[-5.54  1.75 -3.22 -1.50  0.42  2.28 -0.99  7.45  0.02 -3.58 -0.88 -5.74
  0.36  1.10  0.42  5.36 -0.68  0.11  2.00 -1.94  3.78 -0.05  1.31  5.96
  1.37 -4.18  0.87] : (33), (84)
[ 0.12  4.00 -0.36  1.20  0.58  0.44  2.42  7.54 -1.01 -0.60  2.03 -2.45
  2.15 -3.20  6.81  6.85 -1.13 -1.01 -3.72 -1.06  2.94  1.30 -1.00  0.79
  1.03 -2.01 -0.22] : (35), (84)
[-2.61 -0.04  0.13 -0.10  0.64  0.41 -0.91 -2.88  0.98  0.40 -0.48  1.21
 -1.06  1.76  1.20  2.26 -1.48  3.37  1.82  1.75 -1.02  1.36  1.26 -0.27
  0.63  4.42  2.19] : (37), (83)
[-5.89  1.55 -2.22  0.92 -2.22  1.33 -1.10  2.83  1.27  0.67  0.48  2.08
  0.10  6.44  0.27  0.28 -0.82  0.75  0.16 -5.34 -1.70  1.38  0.87  5.32
 -1.10 -1.22  3.16] : (33), (79)
[ 6.42  2.49 -1.02  0.65  2.01 -2.94 -0.66  6.87  1.98 -4.76  3.17 -4.33
 -4.09 -0.27  0.40  5.38 -0.87 -1.13  0.51  0.03  2.70  0.38  1.65  1.67
  3.68 -1.90 -2.37] : (35), (84)
[-4.74 -0.86 -3.64  1.57 -1.02  0.59  0.48 -6.79 -0.25  2.74 -1.89  3.53
 -0.50  3.97  0.70  2.67 -1.85 -0.37  1.95 -1.71 -4.44 -2.31  3.98  1.35
  1.68  2.88  3.48] : (37), (83)
[-3.20  1.96  0.30 -0.80  0.41  2.87 -2.76  6.08  0.86 -4.12  1.91 -3.00
  0.51 -1.05  2.64  5.37 -1.05 -0.64  2.90 -0.85  3.65 -0.03  4.54  3.74
  3.81 -3.25 -1.43] : (35), (79)
[-1.41  2.36 -2.48  0.08  4.19 -0.53  1.16  2.99 -1.65  0.65  1.67 -3.65
  0.61  1.38 -0.91  1.41  0.28  1.40 -1.18 -3.75  2.05  0.43 -2.84  2.81
 -1.19 -0.89  2.50] : (35), (84)
[-3.52  1.10 -3.93 -0.62 -0.89  0.10  1.70  5.65  0.37 -0.59  2.83 -0.62
  0.42  2.48  8.61  3.03 -1.30 -0.19 -0.67  0.33  4.09 -0.98 -0.25  3.35
  1.96  0.89  2.58] : (33), (84)
[-1.49 -0.52 -1.39 -0.49 -1.50  2.58 -0.48  1.07  0.95 -4.87  2.10 -3.45
  0.37  2.89  4.07  3.75 -1.68 -2.24 -2.38 -6.45  0.45 -1.21  4.65  1.26
  1.31 -3.18  3.11] : (35), (79)
[-5.08 -0.02 -0.64 -0.27 -1.55  2.73 -3.15  4.05  1.70 -0.47  1.32 -0.01
 -1.06  1.61 -2.89 -3.60 -1.76 -0.84  1.22 -0.63  4.15 -1.51  5.44  0.45
  2.20  0.99  0.93] : (37), (79)
[-3.59  1.69  2.18 -1.90  0.81 -2.06  4.38 -0.93  1.99  3.74 -0.20  0.94
  0.01 -1.27  1.89 -2.75 -1.13  1.79  1.92  4.60  2.92 -2.35 -5.48 -1.04
 -0.99  7.95 -1.02] : (37), (83)
[-3.59 -0.25 -1.18  1.07 -0.48 -3.08 -2.73  3.13 -2.52 -1.20  4.46 -1.80
 -1.23  2.05 -2.25  4.68 -3.67 -0.92  2.68  0.15  2.65 -1.55  3.90  2.26
  0.85  1.74 -1.08] : (37), (83)
[-0.70 -0.58 -2.33  2.38  0.77 -2.08 -1.55 -1.47 -0.24  2.25  3.12  0.07
 -0.09  1.62 -0.05 -2.51 -0.69 -2.31  1.86 -2.01 -1.49 -0.91 -0.14  1.91
 -2.18  0.70  1.86] : (37), (84)
[-1.98  0.30 -1.33 -0.07 -2.23  5.77  2.32  1.17 -3.76  0.75 -0.56 -0.93
  2.35  2.27  1.01  5.67  1.01 -1.08 -0.68 -3.52  0.22  0.59  2.85 -0.57
  1.29 -2.29  4.33] : (35), (79)
[-2.92  1.35  0.26 -2.39  0.72 -0.18 -0.56  6.49  0.76 -2.81  2.64 -3.11
  2.26 -3.17  0.36  3.80  0.30  0.30  6.17  1.56  4.26  1.15  6.48 -1.75
  2.70  0.27 -1.41] : (37), (79)
